Here is a tiny trained network, its code and every weight. The questions are about switching its units off for an input and a class, where a switched-off unit gives its printed mean instead of its output.

import numpy as np


def w(rows, s, z=0):
    codes = np.array(rows[::2]) - 128.0
    scale = np.full(codes.shape[1], s)
    scale[-1] = z or s
    return codes * scale


def f(y):
    return np.maximum(y, 0)


def log_softmax(a):
    a = a - a.max(-1, keepdims=True)
    return a - np.log(np.exp(a).sum(-1, keepdims=True))


def net(x, mask):
    res = np.array(x, float).reshape(1, 5) / 4 @ E
    y = f(res @ A[0][:, :-1].T + A[0][:, -1])
    res = res + np.where(mask, y, B[0][:, -1]) @ B[0][:, :-1]
    return log_softmax(res[-1] @ U[:, :-1].T + U[:, -1])


A, B = {}, {}
E = w([
[186,41,138,103,132,104],'x0',
[94,79,149,125,205,136],'x1',
[147,128,8,107,147,112],'x2',
[121,137,152,38,136,161],'x3',
[145,184,156,91,149,47],'x4',
],0.013)
A[0] = w([
[70,112,122,169,151,206,80],'n1',
[127,127,190,117,82,197,202],'n2',
[53,174,122,145,184,139,84],'n3',
[176,152,158,55,141,39,164],'n4',
[160,124,86,172,117,87,135],'n5',
[154,177,28,162,64,143,188],'n6',
[130,121,175,125,161,53,151],'n7',
[58,111,166,109,104,220,172],'n8',
[143,187,154,119,106,73,106],'n9',
[103,95,154,174,149,154,149],'n10',
[199,7,147,68,106,156,199],'n11',
[111,136,144,144,205,134,26],'n12',
[167,123,65,30,110,173,224],'n13',
[214,96,142,177,42,131,172],'n14',
[122,168,139,144,135,146,188],'n15',
[157,117,86,135,103,161,125],'n16',
[135,155,212,72,78,134,175],'n17',
[98,128,151,125,114,205,128],'n18',
[134,219,61,144,51,119,148],'n19',
[82,139,162,131,121,214,92],'n20',
[211,85,139,179,43,108,183],'n21',
[161,184,96,113,83,107,254],'n22',
[173,22,141,101,172,145,201],'n23',
[146,176,232,76,92,149,145],'n24',
],0.011,0.0024)
B[0] = w([
[143,115,99,101,114,184,207],'n1',
[97,98,156,161,146,162,214],'n2',
[133,104,139,155,112,166,199],'n3',
[171,170,65,77,164,90,224],'n4',
[105,133,157,139,152,106,189],'n5',
[114,93,138,154,148,52,247],'n6',
[148,178,86,122,159,47,194],'n7',
[106,111,144,99,130,201,231],'n8',
[135,148,136,91,148,68,194],'n9',
[150,152,116,115,97,151,188],'n10',
[178,111,90,166,158,139,229],'n11',
[163,159,123,155,123,126,169],'n12',
[115,194,9,103,177,130,223],'n13',
[91,183,126,185,76,109,209],'n14',
[126,104,139,116,126,140,172],'n15',
[122,150,86,143,142,89,175],'n16',
[110,153,121,173,161,58,219],'n17',
[119,86,138,124,123,195,195],'n18',
[157,54,150,120,182,61,246],'n19',
[107,70,156,122,104,190,208],'n20',
[104,180,115,158,84,118,214],'n21',
[156,105,135,82,181,102,213],'n22',
[226,127,111,103,193,142,217],'n23',
[81,162,139,157,164,57,234],'n24',
],0.013,0.011)
U = w([
[136,122,82,228,147,122,175],'0',
[90,181,183,178,58,56,76],'1',
[2,164,142,96,48,193,179],'2',
[236,164,18,16,213,93,136],'3',
[208,88,162,85,25,226,127],'4',
[112,20,100,95,55,147,3],'5',
[121,53,232,102,201,114,133],'6',
],0.0085,0.0035)

Each question gives the input, the list of numbers given to net, and the class t.
The units are the neurons (one row each of A and B). Each row of codes is followed by its name. A weight is (code - 128) times the scale printed after its matrix; where a second scale follows, it is the last column's (A, B and U).
mask holds one flag per neuron, in row order. A switched-off neuron (its flag False) gives its mean, the last column of its row in B, instead of its output. The means were averaged over made-up inputs and are rounded, as every weight is.
A unit's drop is (log p(t) with every unit on - log p(t) with that unit switched off) / (log p(t) with every unit on - log p(t) with every unit switched off).
The circuit of an input: a set's keep is (log p(t) with only the set's units on - log p(t) with every unit switched off) / (log p(t) with every unit on - log p(t) with every unit switched off). Starting from the 12 units with the biggest drops (on a tie, the unit counted first), units are removed one at a time, each time the one whose removal leaves the highest keep (on an exact tie, the one counted first), for as long as the keep stays at least 0.8.
circuit, biggest first: the units of the circuit, biggest drop first
top k neurons: the k neurons with the biggest drops, biggest first
drop when u is switched off: that unit's drop, to one decimal
input [6,-5,-6,-7,-3], class 1: top neuron	(n14)
input [-4,-7,-3,0,-6], class 6: circuit, biggest first	(n19, n13)
input [3,-3,-6,-4,-3], class 1: circuit, biggest first	(n14, n21)
input [4,-1,-7,3,-5], class 0: top 3 neurons	(n11, n17, n24)
input [-3,-8,3,-8,3], class 1: top 3 neurons	(n14, n21, n23)
input [7,-5,-8,4,-2], class 0: top 2 neurons	(n11, n23)
input [8,1,-4,-2,-3], class 0: top 2 neurons	(n14, n4)
input [3,7,-6,1,2], class 3: top 2 neurons	(n23, n7)
input [-2,-4,-4,-1,3], class 1: drop when n23 is switched off	0.1
input [-7,0,0,7,-3], class 2: drop when n12 is switched off	0.0
input [-3,-5,-3,-7,-6], class 1: drop when n14 is switched off	0.3
input [0,-3,2,1,-6], class 0: top 2 neurons	(n4, n23)
